Here is a tiny trained network, its code and every weight. The questions are about switching its units off for an input and a class, where a switched-off unit gives its printed mean instead of its output.

import numpy as np


def w(rows, s, z=0):
    codes = np.array(rows[::2]) - 128.0
    scale = np.full(codes.shape[1], s)
    scale[-1] = z or s
    return codes * scale


def norm(h):
    return h / np.sqrt((h * h).mean(-1, keepdims=True) + 1e-5)


def f(y):
    return y / 2 * (1 + np.tanh(0.7978845608 * (y + 0.044715 * y**3)))


def log_softmax(a):
    a = a - a.max(-1, keepdims=True)
    return a - np.log(np.exp(a).sum(-1, keepdims=True))


def net(x, mask):
    res = np.array(x, float).reshape(1, 3) / 4 @ E
    u = 0
    for l in range(2):
        y = f(norm(res) @ A[l][:, :-1].T + A[l][:, -1])
        res = res + np.where(mask[u : u + 5], y, B[l][:, -1]) @ B[l][:, :-1]
        u += 5
    return log_softmax(norm(res)[-1] @ U[:, :-1].T + U[:, -1])


A, B = {}, {}
E = w([
[81,135,108,108,147,146,16,254,160,139],'x0',
[84,57,248,160,175,33,106,156,50,165],'x1',
[177,78,142,41,62,146,153,109,160,209],'x2',
],0.012)
A[0] = w([
[37,122,119,124,142,92,1,139,99,172,72],'0.n0',
[247,99,47,45,50,167,115,144,165,78,34],'0.n1',
[94,32,156,43,82,88,153,99,33,150,123],'0.n2',
[132,181,186,192,153,207,147,4,91,22,1],'0.n3',
[131,145,141,144,134,165,62,208,179,135,81],'0.n4',
],0.0076,0.0055)
B[0] = w([
[78,101,88,110,216,138,109,181,184,172,232],'0.n0',
[152,149,131,88,69,205,136,146,174,174,255],'0.n1',
[126,110,135,150,172,69,113,42,100,128,246],'0.n2',
[106,196,105,183,48,29,125,89,136,68,227],'0.n3',
[114,111,161,143,132,111,141,170,67,9,210],'0.n4',
],0.014,0.0054)
A[1] = w([
[169,50,223,88,116,31,125,56,76,189,25],'1.n0',
[189,33,196,64,56,169,163,74,31,182,2],'1.n1',
[254,190,133,68,67,229,180,130,145,178,138],'1.n2',
[211,114,138,62,89,143,241,77,69,127,84],'1.n3',
[128,79,166,158,218,120,111,127,166,146,166],'1.n4',
],0.0096,0.0055)
B[1] = w([
[250,99,226,103,142,186,188,74,106,160,212],'1.n0',
[124,75,160,156,179,130,92,194,106,118,180],'1.n1',
[95,109,68,93,119,171,139,93,165,173,245],'1.n2',
[88,159,67,144,115,80,94,143,212,131,188],'1.n3',
[132,71,105,102,148,110,109,191,69,163,195],'1.n4',
],0.016,0.011)
U = w([
[86,223,49,216,191,218,89,207,148,17,2],'0',
[69,214,49,244,87,24,192,25,45,22,150],'1',
[36,33,97,192,212,38,33,255,45,213,246],'2',
[251,17,234,66,163,70,185,26,40,238,130],'3',
[34,63,201,60,87,202,228,211,133,128,2],'4',
[203,116,5,41,38,223,201,52,227,218,246],'5',
],0.0099,0.0066)

Each question gives the input, the list of numbers given to net, and the class t.
The units are the neurons (one row each of A and B). Each row of codes is followed by its name. A weight is (code - 128) times the scale printed after its matrix; where a second scale follows, it is the last column's (A, B and U).
mask holds one flag per neuron, layer by layer. A switched-off neuron (its flag False) gives its mean, the last column of its row in B, instead of its output. The means were averaged over made-up inputs and are rounded, as every weight is.
A unit's drop is (log p(t) with every unit on - log p(t) with that unit switched off) / (log p(t) with every unit on - log p(t) with every unit switched off).
The circuit of an input: a set's keep is (log p(t) with only the set's units on - log p(t) with every unit switched off) / (log p(t) with every unit on - log p(t) with every unit switched off). Starting from all 10 units, units are removed one at a time, each time the one whose removal leaves the highest keep (on an exact tie, the one counted first), for as long as the keep stays at least 0.8.
circuit, biggest first: the units of the circuit, biggest drop first
top k neurons: the k neurons with the biggest drops, biggest first
k most important neurons of layer l: the k neurons of layer l with the biggest drops, biggest first
drop when u is switched off: that unit's drop, to one decimal
input [-7,1,-2], class 1: circuit, biggest first -> [0.n3]
input [7,0,7], class 4: circuit, biggest first -> [0.n4; 1.n3]
input [5,-1,3], class 2: top 4 neurons -> [0.n4; 1.n0; 0.n0; 1.n2]
input [-3,5,-6], class 3: 2 most important neurons of layer 1 -> [1.n3; 1.n1]
input [6,8,8], class 3: top 2 neurons -> [1.n0; 0.n2]
input [2,-4,-8], class 1: 2 most important neurons of layer 0 -> [0.n1; 0.n0]
input [7,8,8], class 3: top 2 neurons -> [1.n0; 0.n2]
input [3,8,3], class 3: top 2 neurons -> [1.n0; 0.n2]
input [-1,5,-2], class 3: drop when 1.n0 is switched off -> 0.9
input [-6,-7,-7], class 1: drop when 0.n3 is switched off -> 0.4
input [-8,-3,-3], class 1: drop when 1.n4 is switched off -> 0.0
